Rows lie near named flat spaces through zero. A row that begins with a name and a colon came from that space; any other row is followed by the name of its block's space that it lies nearest.
z127z832: [7,9,7,4,20,-14,-16,-10,20,-1,-2,-1,-7,7,-3,-15,-5,8,-12,7,-2,2,-11,-16,-23,-19,-2,8,-22,-22,0]
z579z561: [12,-5,-8,0,21,-11,-26,-19,14,-9,4,22,-10,20,2,-12,-3,8,-10,7,-9,6,-8,-11,-13,-16,-5,11,-35,-20,-14]
z579z561: [3,-9,2,4,-7,9,-1,-12,6,-8,-9,5,9,10,9,2,-3,-2,12,-17,-11,3,-2,4,13,1,1,-2,-1,-3,-2]
z327z113: [5,40,0,31,45,-26,-29,-10,-57,24,49,-61,40,-47,10,-6,17,8,11,35,-30,-5,9,-25,-17,-15,-13,-22,33,45,-5]
z327z113: [36,3,36,-8,12,17,-51,-52,23,0,-2,10,30,-17,10,-42,-17,37,-6,-9,-36,8,-21,7,-23,-17,25,34,11,-45,-17]
z594z283: [11,19,27,11,-3,0,1,0,22,-3,-6,-28,13,-21,-5,-9,2,4,8,-11,-1,-5,-12,-2,1,-22,8,-17,33,-18,12]
z579z561: [-17,13,18,-9,-16,1,35,32,11,12,-16,-21,-17,-22,-18,8,-3,-9,-11,-4,28,-10,2,0,-14,9,5,2,20,1,28]
z579z561: [-30,28,13,3,42,-33,-7,-1,-1,41,-12,-40,-10,4,-1,-22,-27,15,-40,31,1,-1,-4,-40,-83,8,1,52,-52,0,18]
z127z832: [10,11,17,-10,10,12,-10,-16,-18,7,15,0,3,-52,-5,3,2,-3,3,-11,-18,-6,9,-4,-15,8,-8,14,27,16,5]
z594z283: [10,9,-13,8,3,-18,-10,25,-3,2,21,-13,9,14,-7,-18,13,19,-13,44,23,1,-11,9,10,-22,17,-26,13,-14,-15]
z127z832: [5,-14,-3,-13,-30,23,21,13,-6,-14,2,21,-7,-17,-8,21,12,-16,15,-20,10,-5,10,23,35,12,-2,-17,33,11,2]
z127z832: [-26,-4,-18,22,-12,4,1,5,-65,36,11,-50,66,23,36,-8,-6,21,12,33,-16,9,12,21,17,37,27,-1,20,46,-17]
z579z561: [-21,14,8,27,5,2,18,-11,-33,11,-1,-48,28,-28,19,27,2,-25,38,-30,-31,-5,18,-18,8,16,-23,-16,23,54,21]
z579z561: [-6,8,5,-4,13,-12,-3,2,10,9,-6,-5,-13,4,-6,-9,-9,6,-19,11,7,-1,-4,-13,-30,-2,1,18,-21,-10,6]
z327z113: [11,-1,33,8,1,21,-19,-49,14,-2,-19,-9,33,-13,22,-11,-17,7,22,-42,-45,5,-7,-2,-5,0,5,20,10,-11,3]
z327z113: [15,-37,17,-11,-26,45,-6,-53,28,-27,-34,47,10,12,21,8,-17,-9,32,-72,-40,10,-2,17,28,15,-2,23,-7,-17,-5]
z327z113: [18,-10,21,-19,-8,15,-18,-18,36,-5,-18,27,-3,9,-3,-27,-17,23,-18,-7,0,5,-17,13,-15,-5,23,31,-9,-47,-8]
z127z832: [9,-13,-4,9,-30,21,2,0,-20,-5,7,-8,41,4,16,1,9,7,26,-4,-9,4,2,33,50,7,19,-28,45,10,-15]
z327z113: [7,23,5,23,21,-14,-16,-7,-19,6,22,-38,26,-22,6,-5,11,4,13,12,-17,-3,-1,-14,-1,-18,-6,-23,24,15,-1]
z579z561: [-13,-1,28,-5,-19,9,27,4,46,-2,-45,-5,-16,8,-5,1,-19,-8,-2,-34,11,-2,-10,-4,-12,3,6,15,-9,-26,28]
z327z113: [4,19,40,20,8,3,-13,-31,19,9,-19,-44,36,-15,16,-19,-15,12,15,-24,-31,1,-14,-12,-17,-13,10,7,17,-14,13]
z127z832: [37,-19,-9,-7,-41,12,-14,25,29,-22,8,24,21,40,-7,-35,14,39,-10,34,36,8,-28,56,56,-30,52,-38,39,-61,-37]
z327z113: [-10,18,5,21,4,-14,13,12,1,4,-3,-40,10,-3,1,5,5,-7,10,1,4,-4,-2,-13,2,-12,-5,-24,12,9,14]
z127z832: [29,-2,6,-17,-8,2,-12,10,36,-18,4,31,-20,1,-22,-18,7,15,-19,12,24,-1,-18,15,5,-27,15,-7,9,-48,-11]
z127z832: [-2,22,17,-4,40,-14,-16,-22,2,12,3,-7,-19,-33,-7,-3,-10,-5,-14,-5,-18,-5,3,-38,-55,-4,-22,32,-25,5,15]
z594z283: [-13,-15,3,-7,-12,18,15,-14,-3,0,-19,13,-4,0,9,17,-11,-15,12,-33,-14,1,11,1,2,27,-9,20,-11,16,9]
z594z283: [-19,-23,-22,7,-31,11,20,16,-23,5,-9,-5,25,39,19,8,-2,1,13,6,6,7,8,27,37,27,16,-11,4,20,-10]
z594z283: [-5,-6,35,-39,-38,22,35,26,57,1,-45,23,-40,-8,-29,-8,-20,2,-31,-21,43,-7,-12,18,-22,11,25,34,5,-48,27]
z579z561: [-20,-4,11,-6,-25,14,14,13,-13,29,-17,-25,28,11,11,-16,-18,21,-12,13,8,3,0,23,-7,31,35,24,15,2,2]
z594z283: [-9,-28,-14,-23,-17,27,17,-8,-22,-7,-3,46,-21,-10,1,32,-1,-26,11,-31,-9,-1,24,10,14,39,-19,20,-9,32,1]
z594z283: [0,-20,-5,-16,-33,31,24,7,-17,-12,0,27,-6,-20,-3,29,9,-22,20,-29,1,-4,18,24,37,26,-7,-9,31,25,2]
z594z283: [-11,-24,-24,-9,-18,14,13,7,-27,-2,3,24,-2,15,7,18,3,-10,7,-2,2,3,16,17,24,28,-3,2,-5,26,-10]
[-28,8,17,-5,-4,-2,22,12,8,24,-28,-24,-6,4,-1,-5,-22,2,-18,0,11,-2,0,-8,-36,21,10,32,-16,-1,22]
z327z113
[36,24,-15,-4,49,-21,-64,-11,-53,17,74,-1,19,-43,-8,-31,21,36,-25,71,-13,-1,1,-4,-26,-21,5,1,22,9,-38]
z327z113
[-15,2,1,36,-28,-2,14,17,-2,11,-17,-60,59,44,27,-15,-3,19,20,13,4,7,-13,21,38,-3,35,-35,28,-2,-3]
z594z283
[-1,11,-3,29,-1,-11,12,8,3,-13,3,-30,12,1,4,15,16,-16,29,-11,-2,-3,-1,-9,31,-22,-14,-48,20,11,9]
z327z113
[-25,-3,-15,15,9,-21,12,8,10,3,-19,-12,-10,46,8,4,-10,-7,-4,5,7,5,-2,-19,-10,1,-8,2,-48,2,7]
z127z832
[14,-17,-14,6,-35,10,-5,18,0,-7,5,0,36,39,10,-21,8,28,4,27,17,8,-14,44,50,-8,41,-31,31,-24,-28]
z127z832
[7,-5,-27,-30,19,-6,-24,10,-42,15,41,36,-19,-13,-14,-9,7,16,-37,52,12,0,13,8,-24,17,2,28,-14,13,-26]
z327z113
[-10,28,1,-10,26,-27,-9,29,-19,37,20,-27,-8,-15,-17,-27,-4,27,-48,64,28,-5,-3,-10,-56,1,17,25,-6,-2,1]
z327z113
[14,-15,-6,-3,-38,25,3,12,-18,-5,12,4,32,0,6,-4,12,13,14,7,6,2,0,44,51,8,28,-26,53,1,-19]
z127z832
[17,5,9,-12,-4,11,-16,-2,-16,8,19,1,16,-29,-4,-15,5,19,-8,16,-2,-2,-1,18,-1,2,18,5,35,-4,-12]
z127z832
[14,-7,-13,-22,-11,1,-7,25,-1,-1,17,27,-13,5,-17,-15,8,19,-27,37,31,0,-5,25,5,-3,21,0,10,-22,-19]
z579z561
[29,33,-10,13,41,-44,-40,17,5,1,44,-19,-1,-4,-19,-34,22,30,-28,68,20,-2,-21,-15,-19,-56,8,-30,5,-31,-20]
z594z283
[2,0,-3,8,9,-2,-8,-14,-3,-5,3,-1,5,1,7,4,1,-5,10,-8,-15,2,2,-9,3,-4,-10,-4,-7,7,-2]
z579z561
[-21,-1,12,7,-15,12,13,-3,-16,22,-18,-33,32,5,19,-4,-16,7,7,-6,-11,3,4,9,-2,27,17,15,12,16,7]
z579z561
[4,10,22,-7,13,-1,-4,-13,24,-1,-11,3,-17,-19,-9,-4,-9,-3,-8,-16,-5,-3,-5,-17,-29,-8,-7,20,-10,-16,14]
z594z283
[-14,24,3,29,14,-17,10,6,-20,11,7,-53,20,-16,8,10,7,-11,19,2,-10,-5,5,-20,0,-6,-13,-26,18,31,15]
z327z113
[10,41,18,-4,32,-34,-30,23,6,33,22,-39,4,-17,-21,-53,-4,47,-55,74,28,-4,-22,-9,-62,-28,33,17,7,-38,-4]
z327z113

Each name stands for a flat space through zero: a line, a plane or more. A row that begins with a name and a colon came from that space; any other row is followed by the name of the space it lies nearest, among the names in its block.
z538-z733: [-5,28,-10,-1,11,-10,5,25,11,12,-20,3,4,6,4,11,2,-18,7,6,-16,-2,-4,-25,-7,10,17,-2,26,10,21]
z862-z749: [-22,2,-2,-17,33,29,3,26,10,-12,-5,2,-50,11,33,4,0,-35,-42,-17,-13,24,25,-28,22,-4,-13,35,27,23,-18]
z538-z733: [34,-7,6,-7,-28,24,-10,-4,-9,10,4,20,6,6,-14,-21,-13,16,0,8,32,-22,-22,8,-9,13,10,-8,-4,-4,-6]
z476-z87: [11,5,-1,-2,-2,-1,14,-10,9,-5,-3,-12,0,-8,-6,14,11,-2,-4,-12,-7,11,-7,8,-5,-3,-23,10,-16,-15,10]
z538-z733: [5,-50,7,23,-4,-9,-9,-70,0,-3,33,-9,22,-3,-2,-24,16,36,17,20,22,-1,-1,47,-8,1,-36,-36,-66,7,-24]
z476-z87: [-3,-10,4,-2,20,-4,1,-42,14,-22,22,-52,-18,22,22,-7,14,-7,-4,-14,-16,44,-10,17,5,1,-62,-11,-51,23,-7]
z538-z733: [42,-7,-13,19,19,11,14,-17,15,-13,14,9,-31,22,5,-32,0,-8,-14,21,26,15,-24,5,-12,35,-27,12,-49,22,-14]
z165-z739: [-18,5,5,3,10,-17,17,11,-6,-31,-8,-49,-13,25,17,15,-2,-21,24,-26,-36,18,1,14,23,-7,0,-5,-10,7,12]
z173-z584: [-16,-4,-23,39,64,-24,28,11,31,-5,-16,11,-13,10,29,12,30,-22,20,27,-20,11,22,-5,-2,34,-5,5,-18,30,1]
z173-z584: [-5,-28,25,-35,-24,58,-15,3,-4,17,-15,8,10,3,14,9,9,10,3,-21,8,-27,11,18,16,-5,3,-20,30,-1,-15]
z476-z87: [-24,7,15,-9,6,-39,-64,-7,-25,0,55,-17,18,-19,-10,-21,-20,62,15,2,9,33,8,-3,2,0,-16,-13,-6,-11,-24]
z862-z749: [-2,1,17,-23,29,25,-29,22,6,-3,8,-19,-19,33,35,-9,1,13,22,-11,-1,23,-3,2,16,41,-21,-16,2,28,-20]
z862-z749: [27,44,13,-35,-3,21,-35,66,-12,8,3,11,-14,7,-6,-6,-29,24,8,-15,16,9,-21,-26,4,38,17,18,40,-15,-2]
z173-z584: [15,-8,-3,10,8,3,3,-4,-5,-20,17,1,-27,13,3,-23,-13,-4,-14,5,15,12,-6,3,5,8,-7,15,-24,10,-16]
z538-z733: [20,17,3,-8,-8,8,-10,11,3,13,-11,-8,11,34,6,-14,-8,-3,29,11,4,-12,-32,-5,-8,30,16,-35,6,24,15]
z173-z584: [-24,-45,12,-7,20,41,-13,14,-3,1,6,42,-20,-23,19,3,11,19,-21,-5,19,-10,51,11,24,-2,-2,25,20,-6,-48]
z173-z584: [3,0,5,-1,15,18,5,44,-10,-22,-11,-3,-33,39,24,-11,-18,-18,15,-7,-1,-3,0,1,26,25,28,6,12,23,-10]
z862-z749: [33,1,3,26,-34,-18,50,27,-32,-46,-17,-15,-6,4,-31,16,-21,-4,34,-26,-5,-21,-17,45,18,-8,42,24,-26,-49,22]
z862-z749: [-9,-17,9,-12,14,28,-8,7,7,5,-3,9,-8,2,19,4,11,5,-1,-6,3,-1,17,4,11,9,-10,0,10,8,-18]
z476-z87: [36,-12,-5,14,7,17,43,7,9,-24,-6,18,-26,-26,-16,22,17,4,-15,-19,11,6,5,29,2,8,-26,56,-36,-45,-6]
z165-z739: [17,42,-1,-26,-46,-18,-11,-26,-4,17,8,-27,28,-19,-37,5,-12,2,-22,-14,-7,12,-38,-21,-27,-33,-18,-5,7,-26,37]
z476-z87: [-16,-1,-2,0,-18,-10,13,0,-15,-11,2,9,-4,-39,-23,18,-7,-5,-35,-19,-6,-1,23,-4,7,-48,8,38,15,-39,1]
z165-z739: [3,-26,6,-16,-16,43,-16,-6,-15,-3,17,29,-31,0,3,-31,-22,-7,-56,-1,33,-8,12,-11,11,-20,5,22,16,10,-36]
z476-z87: [-21,-14,-9,26,-4,-30,20,-6,-6,2,-5,27,23,-51,-25,26,14,13,-3,6,-4,-18,33,11,-4,-31,16,21,2,-41,3]
z538-z733: [10,-4,-11,17,3,-3,0,5,-4,4,4,33,-7,1,-6,-22,-12,-3,-10,27,22,-14,0,-12,-7,9,24,8,2,10,-9]
z165-z739: [-20,-17,-4,39,5,-47,7,13,-24,-14,13,32,19,-53,-30,15,-2,41,19,9,7,-13,39,23,6,-15,30,28,-8,-53,-12]
z165-z739: [-12,11,-8,1,18,-5,7,2,22,17,-20,-3,12,4,13,17,21,-15,11,8,-20,0,3,-13,-9,9,-5,-14,11,15,17]
z476-z87: [11,-7,-1,3,-13,10,8,-6,-7,-10,0,-1,-13,19,1,-18,-14,-17,-10,3,9,-8,-11,1,4,-5,11,-1,-6,13,-2]
z165-z739: [10,-52,9,13,29,42,17,0,1,-37,7,3,-51,33,36,-19,5,-8,-1,-6,17,5,16,38,32,26,-17,14,-40,26,-45]
z173-z584: [13,9,-7,-1,19,8,-2,-5,21,11,-3,-1,-6,20,15,-10,9,-10,2,14,2,10,-15,-12,-12,28,-17,-12,-9,29,3]
z173-z584: [6,-5,-11,21,4,-23,17,-32,9,-6,7,-9,5,-4,-8,-2,10,-4,-1,11,-3,8,-7,10,-13,-4,-19,-3,-36,0,7]
z165-z739: [-6,12,-12,-11,-9,3,2,-30,18,23,-5,2,8,-12,-5,3,10,-24,-40,7,-6,3,-4,-29,-21,-26,-19,-1,13,10,15]
z173-z584: [-15,2,-18,20,38,-15,12,3,25,12,-9,23,2,-17,8,14,25,-7,-3,21,-9,5,21,-15,-11,12,-8,11,1,7,1]
z476-z87: [-54,-13,1,7,56,-8,-31,25,18,30,-9,25,21,-1,40,11,27,18,40,29,-13,-8,46,-14,7,32,15,-33,36,35,-19]
z538-z733: [3,10,-4,0,-6,-8,15,-6,2,-8,-4,-16,-3,-4,-7,11,2,-13,-9,-12,-13,9,-6,0,-2,-14,-10,10,-7,-10,14]
z165-z739: [34,6,21,-27,-13,36,-10,24,-5,-5,-1,-11,-6,12,0,4,-4,26,22,-28,12,3,-22,22,9,30,-13,1,-4,-19,-4]
z476-z87: [-15,28,2,-15,-7,-16,-17,17,1,26,-8,6,33,-32,-17,27,7,20,9,-6,-13,-3,7,-18,-11,-8,7,-2,36,-28,19]
z862-z749: [-18,-10,9,-13,17,28,27,26,11,-16,-32,-18,-19,8,28,40,23,-24,9,-37,-32,3,23,16,28,-2,-8,13,14,-3,3]
z165-z739: [-45,3,-7,-14,5,5,19,-9,14,5,-21,-10,-8,-20,12,34,19,-44,-46,-21,-37,9,32,-26,7,-52,-13,20,35,1,12]
z538-z733: [-11,5,-8,5,-4,-13,5,-5,8,21,-10,20,26,-34,-16,21,16,6,-4,8,-5,-12,13,-9,-15,-14,4,4,15,-21,13]
z173-z584: [-10,-29,-4,17,12,8,19,-1,0,-10,-3,27,-13,-20,2,8,11,-3,-15,2,6,-10,31,13,10,-11,3,26,-5,-12,-18]
z862-z749: [-32,-7,6,8,-15,-45,-1,-34,-10,-4,9,-35,41,-27,-16,24,13,22,26,-12,-27,5,12,25,0,-37,-10,-23,-16,-27,15]
z862-z749: [-3,-26,-7,9,8,22,25,-21,23,10,-22,14,2,3,15,10,28,-23,-7,10,-3,-18,11,9,-4,-1,-8,-9,-6,17,0]
z538-z733: [40,20,-5,-7,-27,18,11,17,-7,-1,-9,14,-14,9,-19,-13,-23,-15,-19,-1,18,-12,-30,-13,-8,5,19,18,9,-8,12]
z476-z87: [4,3,-6,-4,-12,11,32,-9,9,-6,-20,-10,-9,-3,-3,19,9,-33,-24,-17,-16,-1,-2,-1,0,-25,-8,16,2,-8,18]
z173-z584: [14,-7,-13,27,2,-12,33,-8,-1,-23,-2,1,-18,5,-6,-6,-4,-21,-9,6,1,0,-5,10,0,-4,5,19,-29,-1,3]
z165-z739: [-5,-23,3,21,46,2,36,20,23,-15,-23,0,-1,-15,18,49,48,16,47,-16,-22,5,31,46,15,33,-24,14,-28,-25,-4]
z862-z749: [-5,22,11,7,-22,-63,-19,-6,-33,-23,30,-51,28,-6,-29,-1,-25,39,44,-15,-15,21,-20,20,3,-13,5,-18,-26,-32,17]
z538-z733: [4,1,-26,29,55,-8,23,4,27,-12,6,26,-40,-7,13,-5,15,-20,-33,22,4,28,17,-19,-7,21,-26,45,-24,15,-15]
z862-z749: [21,31,-16,11,-17,-17,35,22,-7,-17,-17,-1,-15,0,-23,7,-19,-33,-16,-7,-9,-3,-19,-15,-5,-14,27,32,6,-18,29]
[3,4,-20,18,-7,-6,49,-4,8,-11,-26,5,-12,-5,-9,16,5,-48,-27,-1,-15,-11,1,-8,-4,-28,13,26,0,-6,23]
z862-z749
[4,2,-5,-3,19,5,16,-11,22,-2,-1,-4,-9,-21,1,23,26,-1,-17,-14,-10,24,7,3,-6,0,-45,26,-18,-17,2]
z538-z733
[41,17,-24,27,-13,-9,48,-6,12,-6,-26,4,-6,24,-14,-7,-4,-44,-2,20,1,-18,-37,-5,-21,9,20,2,-22,12,34]
z862-z749
[-19,32,9,-14,-18,-23,-22,42,-26,2,-5,-12,16,2,-10,6,-28,8,24,-12,-15,-7,-2,-18,10,-9,46,-9,45,-12,17]
z165-z739
[2,-23,-8,12,-2,16,15,-8,0,-2,-2,32,-15,-10,-2,-8,0,-14,-31,11,16,-15,16,-1,1,-13,9,21,0,1,-15]
z862-z749
[18,24,10,-15,-27,-4,-22,29,-39,-26,26,-13,-26,15,-18,-31,-54,6,-14,-16,16,13,-23,-13,14,-7,25,21,10,-11,-7]
z173-z584
[10,12,-12,-4,-8,-5,-17,-16,0,17,28,39,-3,-50,-33,-12,-8,17,-62,13,29,12,5,-32,-25,-21,-20,42,6,-28,-12]
z173-z584
[-1,-14,11,-18,-3,29,-17,-8,4,13,2,5,4,1,10,-3,8,11,-3,-4,9,-4,4,5,2,4,-14,-12,7,7,-14]
z173-z584
[40,4,-18,27,24,-1,10,-7,15,-8,8,9,-26,44,12,-43,-9,-18,3,38,23,7,-33,-7,-15,48,-4,-7,-41,46,-5]
z538-z733
[-11,15,-8,9,31,-18,9,7,12,-14,-5,-30,-17,31,24,-1,3,-26,13,2,-25,24,-6,-10,5,15,-7,-8,-10,32,10]
z538-z733
[27,-14,-2,17,-11,11,34,0,4,-8,-23,5,3,14,-3,6,8,-10,24,3,4,-26,-13,29,-1,14,14,-7,-21,-4,11]
z862-z749
[-1,21,-12,13,-7,-41,6,-12,11,27,-5,17,48,-56,-38,33,23,28,11,11,-7,-5,4,-4,-32,-11,-6,5,0,-47,28]
z165-z739
[14,-1,-20,26,-2,-15,23,-17,-2,-16,7,8,-21,11,-8,-26,-16,-30,-29,21,11,0,-12,-11,-8,-10,10,16,-22,16,1]
z862-z749
[16,-3,-20,23,14,5,43,-3,10,-25,-13,-1,-41,32,13,-14,-5,-55,-25,10,-3,3,-11,-7,3,2,5,20,-22,30,5]
z862-z749
[15,38,18,-41,26,19,-45,48,9,15,14,-4,-5,-9,6,12,3,49,18,-23,5,37,-9,-14,-1,50,-35,13,19,-20,-9]
z476-z87
[13,-23,32,-2,-18,5,-7,23,-28,-22,2,-21,20,4,-6,15,-2,55,74,-30,4,-15,-2,66,26,24,13,-20,-22,-39,-9]
z862-z749
[-12,6,11,-31,-14,26,-2,11,-8,-8,-7,-19,-18,4,8,11,-8,-20,-26,-34,-14,9,5,-9,18,-27,-4,14,28,-4,0]
z165-z739
[22,-4,-8,21,-26,-29,-8,-29,-14,10,29,35,27,-50,-50,-14,-8,43,-13,23,35,-11,-5,8,-27,-13,0,15,-24,-44,-5]
z165-z739
[-15,5,36,-52,-61,24,-29,12,-25,22,-16,-23,48,-18,-17,34,-4,31,27,-46,-13,-27,-2,17,12,-33,18,-32,52,-42,18]
z538-z733
[2,-45,32,-17,18,54,-16,13,9,5,-10,-3,8,22,38,12,30,39,60,-16,8,-15,13,53,25,49,-18,-38,-10,10,-30]
z862-z749
[-27,-8,-19,27,20,-28,19,-25,13,-1,-3,0,1,-3,8,2,14,-27,-11,20,-17,3,17,-10,-6,-18,-1,-3,-10,21,6]
z165-z739
[-4,13,-3,0,-25,-24,-10,-14,-19,-6,16,-13,4,0,-18,-18,-26,-5,-16,2,1,4,-13,-14,-4,-28,13,-2,3,-1,8]
z165-z739
